Below is a small trained network, with its code and all its weights. Each question gives an input and a target symbol and asks what happens when units are switched off, that is, made to give their printed mean instead of their output.

import numpy as np


def w(rows, s, z=0):
    codes = np.array(rows[::2]) - 128.0
    scale = np.full(codes.shape[1], s)
    scale[-1] = z or s
    return codes * scale


def norm(h):
    return h / np.sqrt((h * h).mean(-1, keepdims=True) + 1e-5)


def f(y):
    return y / 2 * (1 + np.tanh(0.7978845608 * (y + 0.044715 * y**3)))


def softmax(a):
    e = np.exp(a - a.max(-1, keepdims=True))
    return e / e.sum(-1, keepdims=True)


def log_softmax(a):
    a = a - a.max(-1, keepdims=True)
    return a - np.log(np.exp(a).sum(-1, keepdims=True))


def net(x, mask):
    ids = ['αβγδπσω'.index(c) for c in x.split()]
    T = len(ids)
    res = E[ids] + P[:T]
    r = norm(res)
    for j in range(3):
        rows = slice(3 * j, 3 * j + 3)
        q, k, v = (r @ M[0][rows].T for M in (Q, K, V))
        z = softmax(np.where(np.tri(T) > 0, q @ k.T / 3**0.5, -1e9)) @ v
        o = O[0][rows]
        res = res + np.where(mask[j], z, o[:, -1]) @ o[:, :-1]
    y = f(norm(res) @ A[0][:, :-1].T + A[0][:, -1])
    res = res + np.where(mask[3:11], y, B[0][:, -1]) @ B[0][:, :-1]
    return log_softmax(norm(res)[-1] @ U[:, :-1].T + U[:, -1])


Q, K, V, O, A, B = {}, {}, {}, {}, {}, {}
E = w([
[121,183,179],'α',
[9,100,168],'β',
[122,145,175],'γ',
[117,143,95],'δ',
[101,110,120],'π',
[114,202,138],'σ',
[150,138,99],'ω',
],0.015)
P = w([
[143,112,127],'0',
[191,196,113],'1',
[144,116,128],'2',
[35,209,175],'3',
[142,106,118],'4',
[81,212,195],'5',
[144,115,126],'6',
[2,197,149],'7',
[141,112,122],'8',
],0.02)
Q[0] = w([
[94,219,106],'H0',
[126,63,163],'H0',
[253,135,19],'H0',
[168,141,134],'H1',
[44,113,113],'H1',
[16,148,63],'H1',
[85,119,202],'H2',
[170,166,137],'H2',
[116,129,159],'H2',
],0.036)
K[0] = w([
[103,179,120],'H0',
[137,91,157],'H0',
[182,107,3],'H0',
[153,148,135],'H1',
[70,99,96],'H1',
[55,117,43],'H1',
[121,122,201],'H2',
[142,178,110],'H2',
[129,137,153],'H2',
],0.04)
V[0] = w([
[45,192,124],'H0',
[114,105,80],'H0',
[87,235,210],'H0',
[51,231,80],'H1',
[67,64,211],'H1',
[238,194,177],'H1',
[131,7,179],'H2',
[10,172,123],'H2',
[155,203,96],'H2',
],0.016)
O[0] = w([
[200,138,224,192],'H0',
[153,151,127,94],'H0',
[133,72,224,251],'H0',
[105,170,209,136],'H1',
[145,70,165,143],'H1',
[251,218,85,137],'H1',
[210,131,44,99],'H2',
[39,112,77,116],'H2',
[114,136,195,153],'H2',
],0.019,0.014)
A[0] = w([
[149,65,207,90],'N0',
[105,122,182,15],'N1',
[222,27,134,97],'N2',
[109,51,122,33],'N3',
[170,5,93,254],'N4',
[132,126,102,98],'N5',
[55,207,135,53],'N6',
[36,135,177,156],'N7',
],0.03,0.0085)
B[0] = w([
[216,187,98,250],'N0',
[74,130,73,170],'N1',
[108,2,81,188],'N2',
[205,108,169,146],'N3',
[103,203,206,197],'N4',
[95,157,100,129],'N5',
[106,51,105,152],'N6',
[145,158,108,209],'N7',
],0.053,0.02)
U = w([
[245,59,67,33],'α',
[146,105,225,108],'β',
[118,79,164,255],'γ',
[112,114,58,253],'δ',
[77,166,132,187],'π',
[168,163,116,96],'σ',
[160,177,1,25],'ω',
],0.019,0.0073)

Each question gives the input, a string of symbols that net reads in full, and the target symbol t.
The units are the heads (3 rows each of Q, K, V and O) and the neurons (one row each of A and B). Each row of codes is followed by its name. A weight is (code - 128) times the scale printed after its matrix; where a second scale follows, it is the last column's (O, A, B and U).
mask holds one flag per unit, heads first, then neurons. A switched-off unit (its flag False) gives its mean, the last column of its rows in O or B, instead of its output. The means were averaged over made-up inputs and are rounded, as every weight is.
A unit's drop is (log p(t) with every unit on - log p(t) with that unit switched off) / (log p(t) with every unit on - log p(t) with every unit switched off).
The circuit of an input: a set's keep is (log p(t) with only the set's units on - log p(t) with every unit switched off) / (log p(t) with every unit on - log p(t) with every unit switched off). Starting from all 11 units, units are removed one at a time, each time the one whose removal leaves the highest keep (on an exact tie, the one counted first), for as long as the keep stays at least 0.8.
circuit, biggest first: the units of the circuit, biggest drop first
most important unit: the unit with the biggest drop
k most important neurons: the k neurons with the biggest drops, biggest first
which heads matter: for each layer, one digit per head in row order, 1 if its drop is at least 0.15 and else 0, layers parted by /
input γ π δ δ, target α: most important unit	H0
input γ α γ β, target α: which heads matter	101
input β δ π γ γ δ δ π, target α: which heads matter	101
input α δ α β γ ω α β, target α: 2 most important neurons	[N0; N2]
input γ α α π, target α: 2 most important neurons	[N4; N2]
input ω α ω π δ α σ π, target ω: circuit, biggest first	[N7; H2]
input ω π δ β, target δ: which heads matter	011
input δ ω α σ, target ω: which heads matter	010
input σ α π δ δ α σ σ, target ω: 2 most important neurons	[N4; N7]
input σ α α β γ α σ α, target α: 3 most important neurons	[N0; N2; N4]
input β σ β ω, target β: 2 most important neurons	[N4; N3]
input ω δ ω α β γ ω σ, target β: which heads matter	110
input β α π δ, target β: which heads matter	011
input γ π β γ γ δ β σ, target α: most important unit	N0
input α α δ β α β, target ω: which heads matter	000
input σ ω σ σ, target π: which heads matter	011
input δ α σ δ, target ω: 3 most important neurons	[N4; N7; N1]
input π β σ ω δ δ β α, target ω: which heads matter	101
input δ δ α β δ α δ δ, target ω: circuit, biggest first	[N7; H1]
input γ δ ω ω β δ α ω, target β: which heads matter	010
input α β δ α δ π, target ω: most important neuron	[N4]
input γ β α γ, target α: which heads matter	101
input α σ ω α δ α γ, target γ: 2 most important neurons	[N2; N4]
input β α σ σ α σ ω, target ω: which heads matter	100
input β α σ β γ, target γ: which heads matter	000
input δ α α α α α β δ β, target β: which heads matter	010
input δ α δ β, target ω: 3 most important neurons	[N7; N4; N2]
input σ δ δ σ, target π: 2 most important neurons	[N2; N3]
